Below are the code and all the weights of a small trained network. Each question names an input and a class and asks about switching units off, where a switched-off unit gives its printed mean instead of its output.

import numpy as np


def w(rows, s, z=0):
    codes = np.array(rows[::2]) - 128.0
    scale = np.full(codes.shape[1], s)
    scale[-1] = z or s
    return codes * scale


def f(y):
    return y / 2 * (1 + np.tanh(0.7978845608 * (y + 0.044715 * y**3)))


def log_softmax(a):
    a = a - a.max(-1, keepdims=True)
    return a - np.log(np.exp(a).sum(-1, keepdims=True))


def net(x, mask):
    res = np.array(x, float).reshape(1, 5) / 4 @ E
    y = f(res @ A[0][:, :-1].T + A[0][:, -1])
    res = res + np.where(mask, y, B[0][:, -1]) @ B[0][:, :-1]
    return log_softmax(res[-1] @ U[:, :-1].T + U[:, -1])


A, B = {}, {}
E = w([
[127,105,32,89,209,136],'x0',
[200,143,118,199,146,187],'x1',
[128,58,85,208,133,65],'x2',
[126,252,109,180,146,70],'x3',
[191,127,63,108,46,99],'x4',
],0.012)
A[0] = w([
[107,135,181,177,70,120,71],'neuron 1',
[153,121,144,134,40,113,62],'neuron 2',
[85,80,118,98,86,135,45],'neuron 3',
[201,133,70,70,9,119,114],'neuron 4',
[144,224,157,59,140,174,253],'neuron 5',
[99,217,105,108,133,94,74],'neuron 6',
[108,175,102,179,144,83,78],'neuron 7',
[220,69,148,114,140,180,132],'neuron 8',
[101,135,190,166,209,186,166],'neuron 9',
[210,60,160,80,147,114,80],'neuron 10',
[54,94,154,83,95,59,93],'neuron 11',
[79,35,136,118,112,149,109],'neuron 12',
[89,63,122,125,88,193,67],'neuron 13',
[153,166,54,151,94,48,186],'neuron 14',
[141,186,153,141,191,22,105],'neuron 15',
[56,110,118,96,69,158,81],'neuron 16',
[157,157,237,132,71,106,108],'neuron 17',
[52,117,210,139,198,113,173],'neuron 18',
[157,186,112,205,142,185,81],'neuron 19',
[95,70,87,187,106,54,57],'neuron 20',
[109,31,149,125,130,135,96],'neuron 21',
[97,99,175,166,67,146,70],'neuron 22',
[47,122,103,93,131,66,87],'neuron 23',
[58,90,127,109,124,6,95],'neuron 24',
[181,104,107,229,135,184,150],'neuron 25',
[88,110,108,198,114,49,107],'neuron 26',
[146,133,83,169,168,212,117],'neuron 27',
[77,164,156,45,124,82,176],'neuron 28',
[127,97,65,90,196,143,55],'neuron 29',
[91,61,144,227,152,57,135],'neuron 30',
[119,130,81,94,214,134,121],'neuron 31',
[86,186,109,128,138,10,75],'neuron 32',
[153,155,12,57,166,151,112],'neuron 33',
],0.011,0.0051)
B[0] = w([
[67,95,204,189,173,32,186],'neuron 1',
[129,101,139,207,117,128,181],'neuron 2',
[170,184,145,153,162,154,172],'neuron 3',
[36,159,8,191,83,212,233],'neuron 4',
[153,28,167,83,172,230,244],'neuron 5',
[155,143,144,130,236,160,190],'neuron 6',
[139,186,143,156,203,145,199],'neuron 7',
[212,184,124,122,184,160,217],'neuron 8',
[102,153,50,176,20,192,229],'neuron 9',
[136,205,152,158,223,172,189],'neuron 10',
[171,167,151,167,100,162,200],'neuron 11',
[154,208,100,186,187,166,227],'neuron 12',
[146,184,167,144,245,104,201],'neuron 13',
[121,132,110,170,150,194,241],'neuron 14',
[143,147,87,190,215,141,224],'neuron 15',
[174,149,179,128,150,160,168],'neuron 16',
[63,49,227,202,133,87,222],'neuron 17',
[103,160,33,206,73,209,236],'neuron 18',
[224,159,158,126,140,139,194],'neuron 19',
[92,27,173,92,136,200,223],'neuron 20',
[126,195,123,164,223,150,220],'neuron 21',
[84,171,177,149,191,11,177],'neuron 22',
[155,180,174,163,10,48,191],'neuron 23',
[241,169,222,91,6,163,224],'neuron 24',
[223,139,214,112,3,125,219],'neuron 25',
[157,85,136,83,183,178,223],'neuron 26',
[152,141,184,172,56,105,187],'neuron 27',
[190,120,165,102,55,185,205],'neuron 28',
[87,126,216,193,136,74,200],'neuron 29',
[106,2,91,68,110,207,252],'neuron 30',
[84,64,210,194,107,70,203],'neuron 31',
[164,206,139,156,197,149,228],'neuron 32',
[65,57,209,195,86,60,214],'neuron 33',
],0.0077,0.011)
U = w([
[222,158,175,132,68,117,134],'0',
[145,175,120,161,250,124,80],'1',
[34,81,182,211,145,47,84],'2',
[58,139,52,200,88,170,155],'3',
[130,54,150,100,156,186,212],'4',
[133,103,112,124,112,144,202],'5',
[46,189,76,38,176,46,2],'6',
[45,185,81,3,185,55,2],'7',
],0.011,0.0074)

Each question gives the input, the list of numbers given to net, and the class t.
The units are the neurons (one row each of A and B). Each row of codes is followed by its name. A weight is (code - 128) times the scale printed after its matrix; where a second scale follows, it is the last column's (A, B and U).
mask holds one flag per neuron, in row order. A switched-off neuron (its flag False) gives its mean, the last column of its row in B, instead of its output. The means were averaged over made-up inputs and are rounded, as every weight is.
A unit's drop is (log p(t) with every unit on - log p(t) with that unit switched off) / (log p(t) with every unit on - log p(t) with every unit switched off).
The circuit of an input: a set's keep is (log p(t) with only the set's units on - log p(t) with every unit switched off) / (log p(t) with every unit on - log p(t) with every unit switched off). Starting from the 12 units with the biggest drops (on a tie, the unit counted first), units are removed one at a time, each time the one whose removal leaves the highest keep (on an exact tie, the one counted first), for as long as the keep stays at least 0.8.
circuit, biggest first: the units of the circuit, biggest drop first
unit that matters most: the unit with the biggest drop
top k neurons: the k neurons with the biggest drops, biggest first
drop when u is switched off: that unit's drop, to one decimal
input [1,4,-8,0,-1], class 4: unit that matters most -> neuron 5
input [6,-1,1,4,6], class 2: top 3 neurons -> (neuron 33; neuron 18; neuron 9)
input [-3,-7,-3,-2,-7], class 0: circuit, biggest first -> (neuron 28; neuron 23)
input [-6,-6,4,2,-2], class 0: top 3 neurons -> (neuron 24; neuron 11; neuron 28)
input [-6,4,-3,3,-6], class 2: top 2 neurons -> (neuron 17; neuron 1)
input [8,7,3,-7,-1], class 2: top 3 neurons -> (neuron 33; neuron 29; neuron 31)
input [-5,3,-1,5,0], class 1: top 3 neurons -> (neuron 33; neuron 19; neuron 31)
input [-4,6,5,-1,-7], class 3: top 4 neurons -> (neuron 9; neuron 18; neuron 24; neuron 30)
input [7,-1,4,-8,-7], class 1: top 2 neurons -> (neuron 12; neuron 21)
input [8,3,-8,-1,-1], class 2: top 3 neurons -> (neuron 33; neuron 31; neuron 29)
input [4,-7,-4,-1,8], class 3: top 2 neurons -> (neuron 4; neuron 25)
input [-6,6,-7,-1,-1], class 4: top 4 neurons -> (neuron 5; neuron 24; neuron 17; neuron 23)
input [-7,-2,-4,-4,-6], class 2: top 2 neurons -> (neuron 17; neuron 22)
input [-2,8,1,8,-7], class 0: top 2 neurons -> (neuron 25; neuron 19)
input [3,6,5,-4,2], class 0: unit that matters most -> neuron 25
input [1,7,8,1,6], class 4: top 3 neurons -> (neuron 20; neuron 30; neuron 24)
input [-4,3,1,-5,-6], class 3: top 2 neurons -> (neuron 9; neuron 18)
input [4,8,5,-6,4], class 0: drop when neuron 25 is switched off -> 2.1
input [4,-1,7,4,5], class 4: drop when neuron 26 is switched off -> 0.2
input [-4,3,-5,4,1], class 4: circuit, biggest first -> (neuron 5)
input [6,1,-5,-4,-4], class 2: drop when neuron 29 is switched off -> 0.2
input [3,-4,7,4,-2], class 4: drop when neuron 30 is switched off -> 0.3
